Here is a tiny trained network, its code and every weight. The questions are about switching its units off for an input and a target symbol, where a switched-off unit gives its printed mean instead of its output.

import numpy as np


def w(rows, s, z=0):
    codes = np.array(rows[::2]) - 128.0
    scale = np.full(codes.shape[1], s)
    scale[-1] = z or s
    return codes * scale


def f(y):
    return np.maximum(y, 0)


def softmax(a):
    e = np.exp(a - a.max(-1, keepdims=True))
    return e / e.sum(-1, keepdims=True)


def log_softmax(a):
    a = a - a.max(-1, keepdims=True)
    return a - np.log(np.exp(a).sum(-1, keepdims=True))


def net(x, mask):
    ids = ['αγδεζθμπφ'.index(c) for c in x.split()]
    T = len(ids)
    res = E[ids] + P[:T]
    q, k, v = (res @ M[0].T for M in (Q, K, V))
    z = softmax(np.where(np.tri(T) > 0, q @ k.T / 3**0.5, -1e9)) @ v
    res = res + np.where(mask[0], z, O[0][:, -1]) @ O[0][:, :-1]
    y = f(res @ A[0][:, :-1].T + A[0][:, -1])
    res = res + np.where(mask[1:13], y, B[0][:, -1]) @ B[0][:, :-1]
    return log_softmax(res[-1] @ U[:, :-1].T + U[:, -1])


Q, K, V, O, A, B = {}, {}, {}, {}, {}, {}
E = w([
[122,125,141,134,166],'α',
[123,103,142,102,105],'γ',
[146,72,134,114,137],'δ',
[147,137,158,74,135],'ε',
[136,122,141,113,120],'ζ',
[106,42,115,144,136],'θ',
[1,159,172,134,139],'μ',
[149,79,147,100,145],'π',
[103,74,132,149,145],'φ',
],0.019)
P = w([
[190,154,225,51,2],'0',
[136,233,73,181,76],'1',
[105,69,59,93,154],'2',
[142,98,214,147,126],'3',
[153,171,66,181,101],'4',
[110,67,56,95,158],'5',
[125,93,205,164,145],'6',
[162,151,69,183,108],'7',
[111,70,60,92,154],'8',
[119,73,198,172,161],'9',
],0.0096)
Q[0] = w([
[144,111,168,252,70],'head 0',
[114,202,156,163,144],'head 0',
[17,55,70,31,83],'head 0',
],0.021)
K[0] = w([
[109,95,68,218,149],'head 0',
[74,156,132,122,162],'head 0',
[95,87,154,104,3],'head 0',
],0.027)
V[0] = w([
[107,120,201,205,170],'head 0',
[175,123,171,186,201],'head 0',
[93,32,74,175,5],'head 0',
],0.012)
O[0] = w([
[211,183,123,132,110,253],'head 0',
[113,147,191,203,80,8],'head 0',
[64,62,110,80,1,117],'head 0',
],0.0094,0.0039)
A[0] = w([
[82,95,136,130,172,164],'neuron 0',
[79,157,30,212,114,49],'neuron 1',
[87,127,41,174,113,90],'neuron 2',
[140,105,177,109,70,154],'neuron 3',
[127,38,83,111,120,219],'neuron 4',
[185,95,91,107,148,189],'neuron 5',
[65,187,102,130,123,24],'neuron 6',
[140,173,27,202,63,98],'neuron 7',
[219,127,136,121,70,86],'neuron 8',
[105,3,133,112,157,75],'neuron 9',
[66,149,48,103,142,122],'neuron 10',
[187,87,85,107,155,2],'neuron 11',
],0.015,0.0075)
B[0] = w([
[148,124,129,82,178,200],'neuron 0',
[81,156,182,66,210,155],'neuron 1',
[177,141,171,106,120,163],'neuron 2',
[153,178,134,139,151,181],'neuron 3',
[193,55,143,146,167,244],'neuron 4',
[84,134,166,188,90,185],'neuron 5',
[157,58,142,253,121,169],'neuron 6',
[40,107,61,110,94,157],'neuron 7',
[95,136,103,73,107,146],'neuron 8',
[47,196,122,127,90,214],'neuron 9',
[120,152,93,119,69,215],'neuron 10',
[165,145,53,69,156,148],'neuron 11',
],0.028,0.011)
U = w([
[82,141,127,97,121,84],'α',
[148,143,47,138,131,237],'γ',
[125,110,153,156,215,187],'δ',
[75,207,77,113,166,81],'ε',
[56,136,128,164,123,44],'ζ',
[132,254,139,133,79,253],'θ',
[84,118,127,110,149,71],'μ',
[92,178,94,110,95,72],'π',
[109,105,142,143,112,85],'φ',
],0.0092,0.0042)

Each question gives the input, a string of symbols that net reads in full, and the target symbol t.
The units are the heads (3 rows each of Q, K, V and O) and the neurons (one row each of A and B). Each row of codes is followed by its name. A weight is (code - 128) times the scale printed after its matrix; where a second scale follows, it is the last column's (O, A, B and U).
mask holds one flag per unit, heads first, then neurons. A switched-off unit (its flag False) gives its mean, the last column of its rows in O or B, instead of its output. The means were averaged over made-up inputs and are rounded, as every weight is.
A unit's drop is (log p(t) with every unit on - log p(t) with that unit switched off) / (log p(t) with every unit on - log p(t) with every unit switched off).
The circuit of an input: a set's keep is (log p(t) with only the set's units on - log p(t) with every unit switched off) / (log p(t) with every unit on - log p(t) with every unit switched off). Starting from the 12 units with the biggest drops (on a tie, the unit counted first), units are removed one at a time, each time the one whose removal leaves the highest keep (on an exact tie, the one counted first), for as long as the keep stays at least 0.8.
circuit, biggest first: the units of the circuit, biggest drop first
top k neurons: the k neurons with the biggest drops, biggest first
drop of u: that unit's drop, to one decimal
input α ε μ μ θ, target α: top 4 neurons	neuron 4; neuron 9; neuron 7; neuron 1
input φ α ε μ μ ε μ μ ζ, target φ: circuit, biggest first	neuron 4; head 0; neuron 9
input μ α μ γ φ μ θ μ μ ε, target θ: circuit, biggest first	neuron 4
input φ α φ ε α δ γ θ δ ζ, target θ: circuit, biggest first	neuron 3; head 0
input μ α ζ γ α, target ε: circuit, biggest first	neuron 6; neuron 7
input ε α α ε μ μ φ ε π, target ε: circuit, biggest first	neuron 9; head 0
input ε γ δ γ μ ζ μ θ, target α: top 2 neurons	neuron 9; neuron 4
input μ μ γ μ π, target δ: top 2 neurons	neuron 4; neuron 10
input φ θ α μ α π α δ, target φ: circuit, biggest first	neuron 4; head 0; neuron 0
input ε μ δ ζ α μ φ, target θ: top 3 neurons	neuron 3; neuron 6; neuron 9
input ε μ ε ε μ μ, target ε: circuit, biggest first	head 0; neuron 4
input ε θ μ α α μ α ζ, target π: circuit, biggest first	neuron 7; head 0; neuron 8
input γ μ γ γ, target δ: circuit, biggest first	neuron 4; head 0
input α μ π γ μ ε ε ε γ, target δ: top 3 neurons	neuron 4; neuron 10; neuron 7
input μ δ μ μ μ α ε φ ζ, target γ: top 4 neurons	neuron 11; neuron 4; neuron 1; neuron 9
input α ε φ π π, target δ: top 4 neurons	neuron 10; neuron 9; neuron 7; neuron 4
input φ μ μ μ ε δ μ φ ζ θ, target θ: circuit, biggest first	head 0; neuron 3
input μ μ μ μ μ μ α α μ ζ, target θ: circuit, biggest first	neuron 4; head 0
input α μ μ ε μ ζ, target δ: circuit, biggest first	neuron 10; head 0
input π ζ μ θ, target θ: circuit, biggest first	neuron 3; head 0
input μ α θ μ μ μ γ, target θ: top 4 neurons	neuron 9; neuron 3; neuron 6; neuron 1
input ε π μ μ μ ζ α ζ θ, target ε: drop of neuron 9	3.8
input ε μ μ α γ θ θ μ θ γ, target θ: drop of neuron 8	0.1
input α μ ε, target δ: drop of neuron 8	0.1
input μ φ ε α μ μ δ, target θ: drop of head 0	0.6
